Below is a small trained network, with its code and all its weights. Each question gives an input and a target symbol and asks what happens when units are switched off, that is, made to give their printed mean instead of their output.

import numpy as np


def w(rows, s, z=0):
    codes = np.array(rows[::2]) - 128.0
    scale = np.full(codes.shape[1], s)
    scale[-1] = z or s
    return codes * scale


def norm(h):
    return h / np.sqrt((h * h).mean(-1, keepdims=True) + 1e-5)


def f(y):
    return np.maximum(y, 0)


def softmax(a):
    e = np.exp(a - a.max(-1, keepdims=True))
    return e / e.sum(-1, keepdims=True)


def log_softmax(a):
    a = a - a.max(-1, keepdims=True)
    return a - np.log(np.exp(a).sum(-1, keepdims=True))


def net(x, mask):
    ids = ['αβγδεζθλμπστφψω'.index(c) for c in x.split()]
    T = len(ids)
    res = E[ids] + P[:T]
    u = 0
    for l in range(2):
        r = norm(res)
        for j in range(2):
            rows = slice(2 * j, 2 * j + 2)
            q, k, v = (r @ M[l][rows].T for M in (Q, K, V))
            z = softmax(np.where(np.tri(T) > 0, q @ k.T / 2**0.5, -1e9)) @ v
            o = O[l][rows]
            res = res + np.where(mask[u + j], z, o[:, -1]) @ o[:, :-1]
        u += 2
        y = f(norm(res) @ A[l][:, :-1].T + A[l][:, -1])
        res = res + np.where(mask[u : u + 4], y, B[l][:, -1]) @ B[l][:, :-1]
        u += 4
    return log_softmax(norm(res)[-1] @ U[:, :-1].T + U[:, -1])


Q, K, V, O, A, B = {}, {}, {}, {}, {}, {}
E = w([
[153,120,122,101,78,159,94],'α',
[148,121,126,105,77,153,90],'β',
[254,49,99,105,150,144,180],'γ',
[224,22,177,172,138,84,121],'δ',
[134,118,136,109,71,159,79],'ε',
[154,145,149,99,72,127,93],'ζ',
[174,124,136,136,62,83,89],'θ',
[128,100,54,195,123,89,79],'λ',
[206,110,196,186,87,150,137],'μ',
[143,80,200,177,149,179,137],'π',
[158,138,45,195,129,64,121],'σ',
[218,185,72,143,141,89,148],'τ',
[111,181,174,158,118,24,98],'φ',
[116,142,60,43,178,114,127],'ψ',
[220,156,68,153,82,101,197],'ω',
],0.022)
P = w([
[215,38,158,50,128,72,108],'0',
[254,86,125,65,160,88,67],'1',
[228,117,119,71,153,108,79],'2',
[204,137,114,75,144,119,92],'3',
[183,155,113,80,131,125,108],'4',
[165,168,111,82,124,134,119],'5',
[146,172,102,89,120,146,125],'6',
[132,184,103,95,113,153,134],'7',
[117,192,103,97,113,168,137],'8',
[99,199,108,104,112,186,145],'9',
[97,209,100,115,115,187,140],'10',
[86,216,103,127,117,198,141],'11',
],0.011)
Q[0] = w([
[114,89,109,192,250,75,213],'L0H1',
[89,131,66,136,125,107,134],'L0H1',
[138,138,111,65,103,134,121],'L0H2',
[114,104,118,146,172,88,214],'L0H2',
],0.014)
K[0] = w([
[186,4,150,68,117,71,65],'L0H1',
[153,127,57,62,92,90,198],'L0H1',
[111,194,69,103,84,117,131],'L0H2',
[241,1,182,86,139,92,73],'L0H2',
],0.0096)
V[0] = w([
[79,136,134,188,141,148,137],'L0H1',
[130,65,132,172,117,152,188],'L0H1',
[68,152,130,159,253,160,204],'L0H2',
[180,141,121,134,76,142,142],'L0H2',
],0.012)
O[0] = w([
[123,90,72,120,65,101,12,80],'L0H1',
[115,123,105,116,255,97,43,147],'L0H1',
[162,169,195,87,126,174,208,9],'L0H2',
[161,91,173,223,149,223,122,179],'L0H2',
],0.011,0.013)
A[0] = w([
[138,230,83,173,121,146,111,214],'L0N1',
[86,147,48,90,175,119,152,113],'L0N2',
[12,186,177,160,126,7,118,2],'L0N3',
[96,128,103,132,192,128,151,211],'L0N4',
],0.016,0.0037)
B[0] = w([
[137,71,99,173,171,32,141,255],'L0N1',
[121,94,218,92,200,152,177,166],'L0N2',
[5,68,185,243,130,154,159,147],'L0N3',
[198,177,105,104,35,141,171,222],'L0N4',
],0.014,0.0073)
Q[1] = w([
[139,44,92,125,35,98,121],'L1H1',
[155,254,79,53,193,133,188],'L1H1',
[78,248,160,169,184,124,87],'L1H2',
[21,92,205,144,114,143,135],'L1H2',
],0.0088)
K[1] = w([
[50,82,52,141,53,2,116],'L1H1',
[228,71,221,158,143,184,76],'L1H1',
[115,12,154,63,51,222,33],'L1H2',
[196,250,47,113,41,74,91],'L1H2',
],0.008)
V[1] = w([
[209,167,232,181,142,189,83],'L1H1',
[118,99,113,140,97,192,174],'L1H1',
[143,252,158,131,75,18,115],'L1H2',
[72,153,178,65,113,186,3],'L1H2',
],0.0078)
O[1] = w([
[2,148,81,178,46,162,152,202],'L1H1',
[118,21,90,117,153,134,204,101],'L1H1',
[140,115,126,178,75,204,35,35],'L1H2',
[107,91,112,145,69,247,164,1],'L1H2',
],0.0095,0.007)
A[1] = w([
[123,110,59,80,41,78,44,141],'L1N1',
[124,134,113,125,75,29,88,125],'L1N2',
[126,244,175,1,133,62,194,158],'L1N3',
[130,83,153,64,119,65,128,2],'L1N4',
],0.012,0.0086)
B[1] = w([
[111,185,138,62,65,113,156,205],'L1N1',
[125,139,137,134,134,251,149,254],'L1N2',
[27,96,123,58,225,203,130,188],'L1N3',
[169,51,142,42,129,217,160,132],'L1N4',
],0.014,0.0077)
U = w([
[126,92,85,107,126,100,155,63],'α',
[133,34,86,115,114,163,145,15],'β',
[138,147,39,106,157,120,178,12],'γ',
[130,148,109,117,149,128,144,40],'δ',
[125,96,119,106,89,120,139,121],'ε',
[86,170,105,173,86,183,190,68],'ζ',
[156,109,137,165,38,131,111,83],'θ',
[142,154,138,89,98,92,154,163],'λ',
[125,108,117,101,120,124,110,100],'μ',
[75,182,71,85,145,65,55,200],'π',
[160,203,155,82,106,86,140,185],'σ',
[143,169,239,194,176,176,128,3],'τ',
[144,144,156,61,57,101,185,208],'φ',
[76,134,123,30,192,141,153,161],'ψ',
[89,21,252,121,196,67,45,170],'ω',
],0.012,0.0046)

Each question gives the input, a string of symbols that net reads in full, and the target symbol t.
The units are the heads (2 rows each of Q, K, V and O) and the neurons (one row each of A and B). Each row of codes is followed by its name. A weight is (code - 128) times the scale printed after its matrix; where a second scale follows, it is the last column's (O, A, B and U).
mask holds one flag per unit, layer by layer, with each layer's heads first. A switched-off unit (its flag False) gives its mean, the last column of its rows in O or B, instead of its output. The means were averaged over made-up inputs and are rounded, as every weight is.
A unit's drop is (log p(t) with every unit on - log p(t) with that unit switched off) / (log p(t) with every unit on - log p(t) with every unit switched off).
The circuit of an input: a set's keep is (log p(t) with only the set's units on - log p(t) with every unit switched off) / (log p(t) with every unit on - log p(t) with every unit switched off). Starting from all 12 units, units are removed one at a time, each time the one whose removal leaves the highest keep (on an exact tie, the one counted first), for as long as the keep stays at least 0.8.
circuit, biggest first: the units of the circuit, biggest drop first
k most important neurons of layer l: the k neurons of layer l with the biggest drops, biggest first
heads that matter: for each layer, one digit per head in row order, 1 if its drop is at least 0.15 and else 0, layers parted by /
input ε δ μ ω π ε, target ω: circuit, biggest first : [L0N4]
input π β ε μ ζ β φ π σ θ, target σ: heads that matter : 10 / 11
input τ ω ε β τ π ε, target τ: circuit, biggest first : [L1N2 L0H1 L1H2]
input π β ψ α, target ψ: heads that matter : 01 / 00
input π ζ π ζ γ β ζ, target ζ: heads that matter : 11 / 00
input ψ π θ π β ζ θ θ β, target θ: circuit, biggest first : [L0H1 L0H2 L1N3]
input θ θ φ ζ θ θ θ ψ ψ π, target ω: heads that matter : 10 / 10
input φ ψ ω α θ, target ω: heads that matter : 11 / 10
input δ ω σ β θ θ θ π ψ ψ π ε, target ψ: circuit, biggest first : [L0H2 L1N3]
input π θ π, target τ: heads that matter : 11 / 11
input ζ θ β, target θ: heads that matter : 11 / 00
input β β σ σ φ β α π π σ θ, target σ: 2 most important neurons of layer 1 : [L1N1 L1N2]
input ζ τ π π ω π δ π, target ζ: heads that matter : 01 / 10
input π μ ψ μ μ γ β δ τ α π β, target π: most important neuron of layer 0 : [L0N4]
input γ ε π β λ φ θ, target φ: heads that matter : 10 / 00
input β β π π ψ β τ μ π π β, target π: heads that matter : 10 / 00
input σ π τ ψ π ζ, target ψ: 2 most important neurons of layer 1 : [L1N2 L1N3]
input ψ β β σ τ α θ, target τ: heads that matter : 00 / 00
input ψ π τ π, target τ: heads that matter : 11 / 10
input β π π β π π δ τ α, target τ: most important neuron of layer 1 : [L1N2]
input β μ φ ζ, target φ: heads that matter : 10 / 00
input β σ π θ α ε, target θ: circuit, biggest first : [L0H2 L0H1]
input π π ψ β ψ α π π α β φ α, target φ: circuit, biggest first : [L0H1 L1N1]
input α θ β γ β α θ ψ π β, target ψ: 2 most important neurons of layer 1 : [L1N2 L1N1]
input λ γ π θ ψ α ψ φ π ω ζ, target ω: circuit, biggest first : [L0N4 L1H1]
